Below are the code and all the weights of a small trained network. Each question names an input and a target symbol and asks about switching units off, where a switched-off unit gives its printed mean instead of its output.

import numpy as np


def w(rows, s, z=0):
    codes = np.array(rows[::2]) - 128.0
    scale = np.full(codes.shape[1], s)
    scale[-1] = z or s
    return codes * scale


def f(y):
    return y / 2 * (1 + np.tanh(0.7978845608 * (y + 0.044715 * y**3)))


def softmax(a):
    e = np.exp(a - a.max(-1, keepdims=True))
    return e / e.sum(-1, keepdims=True)


def log_softmax(a):
    a = a - a.max(-1, keepdims=True)
    return a - np.log(np.exp(a).sum(-1, keepdims=True))


def net(x, mask):
    ids = ['αβγδθστφψ'.index(c) for c in x.split()]
    T = len(ids)
    res = E[ids] + P[:T]
    r = res
    for j in range(3):
        rows = slice(3 * j, 3 * j + 3)
        q, k, v = (r @ M[0][rows].T for M in (Q, K, V))
        z = softmax(np.where(np.tri(T) > 0, q @ k.T / 3**0.5, -1e9)) @ v
        o = O[0][rows]
        res = res + np.where(mask[j], z, o[:, -1]) @ o[:, :-1]
    y = f(res @ A[0][:, :-1].T + A[0][:, -1])
    res = res + np.where(mask[3:7], y, B[0][:, -1]) @ B[0][:, :-1]
    return log_softmax(res[-1] @ U[:, :-1].T + U[:, -1])


Q, K, V, O, A, B = {}, {}, {}, {}, {}, {}
E = w([
[172,108,165,148,123,187],'α',
[140,96,167,149,181,122],'β',
[180,52,141,175,99,119],'γ',
[250,143,124,59,222,141],'δ',
[122,91,120,93,150,169],'θ',
[93,97,135,104,193,129],'σ',
[147,44,133,95,82,125],'τ',
[84,28,148,115,121,82],'φ',
[127,153,122,93,94,84],'ψ',
],0.021)
P = w([
[136,154,195,76,87,130],'0',
[149,121,157,78,107,116],'1',
[143,114,130,58,118,110],'2',
[158,89,86,88,154,97],'3',
[168,83,60,80,161,87],'4',
[162,78,39,95,177,79],'5',
[152,59,7,109,183,72],'6',
],0.011)
Q[0] = w([
[173,229,138,87,90,162],'H0',
[146,112,80,164,159,249],'H0',
[151,223,61,225,157,139],'H0',
[62,163,127,62,141,178],'H1',
[155,118,43,184,193,127],'H1',
[25,227,126,232,83,171],'H1',
[186,48,157,86,141,148],'H2',
[115,132,146,70,90,117],'H2',
[152,144,172,64,148,83],'H2',
],0.015)
K[0] = w([
[126,159,208,101,128,181],'H0',
[158,105,145,82,168,148],'H0',
[143,150,153,185,149,221],'H0',
[161,107,211,138,91,105],'H1',
[154,75,38,149,139,131],'H1',
[118,125,255,206,135,220],'H1',
[161,137,81,64,154,58],'H2',
[115,162,136,133,117,119],'H2',
[124,124,90,112,100,104],'H2',
],0.02)
V[0] = w([
[14,167,152,140,241,118],'H0',
[154,96,156,179,196,69],'H0',
[211,127,101,123,195,213],'H0',
[214,55,241,229,107,72],'H1',
[124,56,56,81,63,239],'H1',
[139,208,96,86,39,46],'H1',
[199,205,146,105,179,183],'H2',
[76,136,79,76,102,78],'H2',
[1,107,131,103,156,139],'H2',
],0.0098)
O[0] = w([
[181,141,147,91,53,108,19],'H0',
[175,179,123,162,73,101,144],'H0',
[56,114,175,133,99,96,71],'H0',
[173,136,67,194,140,148,111],'H1',
[92,160,169,119,124,248,142],'H1',
[45,143,59,89,110,85,254],'H1',
[119,187,153,118,202,104,136],'H2',
[138,69,85,77,90,124,205],'H2',
[141,84,137,136,49,135,71],'H2',
],0.012,0.0083)
A[0] = w([
[198,132,196,1,83,59,42],'N0',
[159,79,64,146,51,136,19],'N1',
[74,200,83,95,160,60,3],'N2',
[174,200,164,239,85,152,138],'N3',
],0.0076,0.0061)
B[0] = w([
[114,68,139,194,248,114,164],'N0',
[142,216,144,109,193,155,176],'N1',
[174,99,137,155,105,165,254],'N2',
[113,182,137,109,62,62,155],'N3',
],0.011,0.013)
U = w([
[93,212,130,122,123,89,162],'α',
[168,162,139,122,83,56,175],'β',
[137,173,70,206,148,80,54],'γ',
[176,178,129,96,180,93,2],'δ',
[138,155,190,59,93,102,169],'θ',
[176,83,169,141,124,79,84],'σ',
[120,118,106,187,133,145,76],'τ',
[254,136,105,106,130,130,39],'φ',
[124,164,73,82,147,48,213],'ψ',
],0.008,0.0061)

Each question gives the input, a string of symbols that net reads in full, and the target symbol t.
The units are the heads (3 rows each of Q, K, V and O) and the neurons (one row each of A and B). Each row of codes is followed by its name. A weight is (code - 128) times the scale printed after its matrix; where a second scale follows, it is the last column's (O, A, B and U).
mask holds one flag per unit, heads first, then neurons. A switched-off unit (its flag False) gives its mean, the last column of its rows in O or B, instead of its output. The means were averaged over made-up inputs and are rounded, as every weight is.
A unit's drop is (log p(t) with every unit on - log p(t) with that unit switched off) / (log p(t) with every unit on - log p(t) with every unit switched off).
The circuit of an input: a set's keep is (log p(t) with only the set's units on - log p(t) with every unit switched off) / (log p(t) with every unit on - log p(t) with every unit switched off). Starting from all 7 units, units are removed one at a time, each time the one whose removal leaves the highest keep (on an exact tie, the one counted first), for as long as the keep stays at least 0.8.
circuit, biggest first: the units of the circuit, biggest drop first
heads that matter: for each layer, one digit per head in row order, 1 if its drop is at least 0.15 and else 0, layers parted by /
drop when u is switched off: that unit's drop, to one decimal
input θ ψ α θ σ, target σ: circuit, biggest first -> (H1; H0; N0)
input ψ ψ β β τ τ σ, target τ: circuit, biggest first -> (H1)
input α τ α, target τ: circuit, biggest first -> (H0; H1)
input ψ ψ ψ τ τ γ, target τ: circuit, biggest first -> (H1; H0)
input α α β, target β: circuit, biggest first -> (H0; H1; N3; H2)
input σ ψ ψ δ τ φ φ, target δ: heads that matter -> 011
input ψ ψ τ δ β, target δ: heads that matter -> 011
input ψ α γ θ, target θ: circuit, biggest first -> (H1; N0)
input β β γ β σ, target σ: heads that matter -> 110
input β φ σ, target φ: circuit, biggest first -> (H1; H0)
input ψ φ ψ σ θ δ τ, target δ: heads that matter -> 011
input ψ ψ τ φ θ, target φ: heads that matter -> 110
input ψ ψ β ψ σ φ γ, target φ: heads that matter -> 011
input φ σ τ β α σ β, target σ: heads that matter -> 110
input σ τ ψ φ σ α β, target σ: heads that matter -> 010
input β δ σ, target δ: circuit, biggest first -> (H2; H1)
input σ ψ γ β γ, target γ: heads that matter -> 110
input β α α, target β: circuit, biggest first -> (N3; H1; H0; H2)
input τ δ α, target α: heads that matter -> 101
input β β τ, target τ: heads that matter -> 110
input θ β ψ θ φ ψ γ, target ψ: heads that matter -> 011
input ψ δ σ β, target δ: circuit, biggest first -> (H2)
input δ τ θ, target δ: heads that matter -> 001
input ψ α τ φ α, target φ: heads that matter -> 011
input σ β φ β α φ α, target φ: drop when H2 is switched off -> 0.4
input γ φ ψ δ θ, target δ: drop when H0 is switched off -> 0.0
input σ φ γ, target φ: drop when H0 is switched off -> 0.2
input ψ β α θ, target θ: drop when H1 is switched off -> 0.6
